Z_178: [ 61.9 -62.5 -66.6 -60.3  50.4 -45.3  31.0  29.2 -63.7 -49.4 -52.2  20.0
 -62.5  -8.6   6.4 -79.7  -7.5]
Z_923: [ 27.0 -52.1 -53.9 -49.4  20.2 -41.0   6.5 -53.9 -52.6 -42.8 -45.8  -0.1
 -52.1 -17.9 -57.3 -63.1 -17.4]
Z_106: [ 73.0 -16.6  24.1  42.7  92.8   2.0   0.9  42.7  -5.0  42.7 -24.7  14.8
 -16.6  42.7 -31.7 -35.2   4.4]
Z_544: [ 62.3 -63.6 -67.3 -60.7  50.9 -46.1  30.6  29.0 -64.6 -49.8 -53.3  19.7
 -63.6  -9.1 -71.8 -81.0  -8.0]
howmany Z_106: [42.7] -> 4
howmany Z_544: [29.0] -> 1
howmany Z_544: [-49.8] -> 1
howmany Z_923: [6.5] -> 1

Z_936: [-46.8 -25.4  39.0  10.0 -95.8 -22.8 -21.5  45.9   8.5  37.5]
Z_14: [  9.5  26.5 -41.0 -86.0  38.4  25.0  27.3 -21.3  31.4 -20.7]
Z_143: [ 37.4 -52.4  32.0  37.4  32.0 -15.5   8.2  44.4  -3.0 -33.7]
Z_590: [  0.4  17.8   0.3  88.3 -62.7 -58.2  14.4 -34.2 -15.1   8.2]
Z_836: [-41.1  19.3  -7.4 -26.7 -41.4 -64.2 -38.4  86.1  30.8 -41.4]
Z_529: [-57.0  19.7  -6.0 -50.8  46.4 -65.7  19.7  19.7  19.7 -61.7]
Z_868: [  9.5  32.2  35.8 -90.1  29.7  32.9  31.0 -28.1   6.5 -18.8]
Z_374: [ 14.6  19.9  32.7  -8.8  63.7  58.4  23.7   1.1 -46.9  40.7]
Z_647: [ 47.2 -10.5 -59.0  31.5  43.4  89.1 -28.3 -26.0 -17.1  -5.8]
Z_884: [-60.7  21.5  25.0 -56.9  58.3 -35.5  27.2  -3.1  61.5 -42.6]
howmany Z_836: [-41.1] -> 1
howmany Z_143: [37.4] -> 2
howmany Z_529: [19.7] -> 4

Z_568: [ 17.5  50.1  37.1  43.2 -42.4   7.8  38.1   6.1  21.0  32.0  15.4  23.4
  17.6 -28.8   5.4 -29.2]
Z_145: [ 46.6  85.6  17.8  17.8 -62.9 -27.1  66.4   5.9  12.3   5.9 -11.2  57.9
  51.0  32.3   7.8 -27.1]
Z_201: [  1.4  60.7  17.7  43.2 -42.4   7.8  38.1   6.1  21.0 -40.5  17.7  -9.2
 -27.0  -9.2  17.7  47.3]
Z_267: [ 74.5  29.9   2.8   0.7 -11.7 -91.8  14.7  -7.7 -24.2  30.0  -7.6  54.8
  59.1  23.7  -8.2 -24.7]
Z_277: [  1.4  50.1  37.1  43.2 -42.4   7.8  38.1  17.7  31.9  32.0  -8.6  17.6
  17.6  12.1   5.4 -29.2]
Z_209: [  1.4  50.1  37.1  43.2 -42.4   7.8  38.1  32.0  21.0  32.0 -42.4  32.0
  17.6  32.0   5.4 -29.2]
howmany Z_201: [17.8] -> 0
howmany Z_145: [5.9] -> 2
howmany Z_277: [17.6] -> 2
howmany Z_209: [31.9] -> 0
howmany Z_145: [17.8] -> 2
howmany Z_201: [7.7] -> 0

Z_58: [-18.0 -28.2 -28.2  -2.5   0.7 -36.3  51.0 -14.5 -29.2 -53.7 -16.1  23.4
  66.2   5.9 -33.3  36.7  23.6  -3.3 -25.1 -29.7 -40.2   5.3  35.8  93.0
 -11.3  37.1 -36.5  31.9  -3.3 -44.2  53.9  35.5 -36.4  -3.8 -14.7   9.1
  -8.4 -49.3  54.6 -51.0 -16.0  16.5  35.3   1.4  12.9  32.6  22.1 -80.7
  -6.3  -2.5  11.5]
Z_500: [  4.1  55.7 -27.4  34.9  55.2  14.0  -0.3  32.2 -35.3  19.1  -1.5 -14.0
 -76.6   0.9  52.2  -3.1 -16.7  59.5  27.2  43.8   3.9 -22.4  -4.4 -28.6
  10.9   9.4  18.5 -38.7 -38.7  23.9  10.0 -46.9  15.2  -9.1  18.9  17.6
  10.7   2.3  39.9  11.6 -62.7 -44.1  19.4  -4.1  14.3  29.7  14.3  57.5
 -18.5 -65.9  18.9]
Z_182: [-11.6 -66.6  20.4 -36.2 -58.1 -25.5  17.2 -36.2  29.0 -37.4  -3.8   4.1
  98.5  -1.8 -66.0  14.2  24.6 -61.6 -33.0 -52.3 -61.6  24.5  16.2  57.8
 -17.0   1.8 -26.7  49.9  40.1 -34.6   0.6   4.1 -25.5  11.4 -24.7 -16.2
 -14.0 -19.2 -23.7 -26.5  58.0  50.1  -7.1   4.1 -13.0 -19.6 -10.9 -82.2
  18.3  68.5 -14.6]
Z_446: [-10.0  48.0 -40.7  35.1  51.4  -5.1  25.1  29.2 -45.1   4.5 -10.4  -5.1
 -54.6  -6.9  33.0  10.0  -7.6  63.0  17.3  35.8 -61.5 -14.1  21.6  13.7
  -1.7  29.2   3.3 -19.4 -26.6  15.1  27.5 -28.4   5.5   3.9  14.7  14.7
  -1.7 -21.5  59.4  -4.4 -74.5 -34.4  37.8 -14.8  13.4  41.0  20.1  25.8
 -15.1 -61.3  32.4]
Z_495: [ -7.0 -62.7  23.7 -37.1 -57.4 -18.6   7.2 -35.3  31.9 -29.7  -0.5  18.7
  90.6  -0.9 -60.4  10.7  21.0 -62.3 -31.1 -48.7  -8.1  22.2   8.1  40.5
 -14.1  -5.3 -24.3  44.9  38.5 -30.7 -11.2  53.8 -21.3   9.0 -21.6 -17.0
 -12.9  -9.8 -33.7 -20.2  61.6  47.2 -13.7  53.8 -13.5 -25.0 -11.2 -68.0
  18.2  68.0 -18.6]
Z_793: [  0.9 -59.1  48.5 -41.7 -73.7  -2.1 -20.0 -34.7  58.7   0.4   7.9   8.3
  65.9  -9.1 -53.4 -12.6   9.5 -75.3 -21.5 -41.5  15.6  27.2  -6.8  -5.2
 -14.9 -27.3  -5.0  36.7  55.7  -3.4 -32.3  46.4  -1.7  20.0 -18.5 -29.9
 -12.1  18.4 -77.1  12.3  86.3  49.9 -39.0   1.5 -27.4 -52.0 -29.9 -35.0
  28.9  87.8 -28.1]
Z_375: [ 13.6 -17.9  56.8 -26.7 -51.6  27.8 -51.6 -11.0  64.9  45.2  18.3 -13.5
  -9.3 -14.0 -11.2 -38.8 -13.7 -47.2   3.7  -3.7  44.2  17.4 -31.2 -78.3
  -4.3 -47.2  26.9   1.3  45.1  37.9 -54.4   3.1  29.6  20.2   1.3 -31.7
  -5.4  50.7 -96.4  50.3  71.7  20.1 -54.1  -2.0 -28.7 -61.3 -37.3  42.3
  26.8  62.9 -26.6]
Z_513: [ -3.2 -63.0  36.9 -42.2 -68.5 -10.2  -5.3 -37.0  46.5 -15.5   4.1  14.0
  80.6  -5.3 -59.4  -1.1  15.5 -71.3 -27.6 -46.9   5.9  26.0   1.0  19.4
 -14.6 -17.5 -14.5  42.0  49.9 -16.5 -19.8  51.7 -11.6  15.4 -21.2 -24.5
 -12.9   3.3 -56.9  -3.6  77.1  50.3 -28.2   2.8 -21.6 -41.1 -22.4 -54.1
  25.8  81.5 -23.4]
howmany Z_495: [53.8] -> 2
howmany Z_182: [-61.6] -> 2

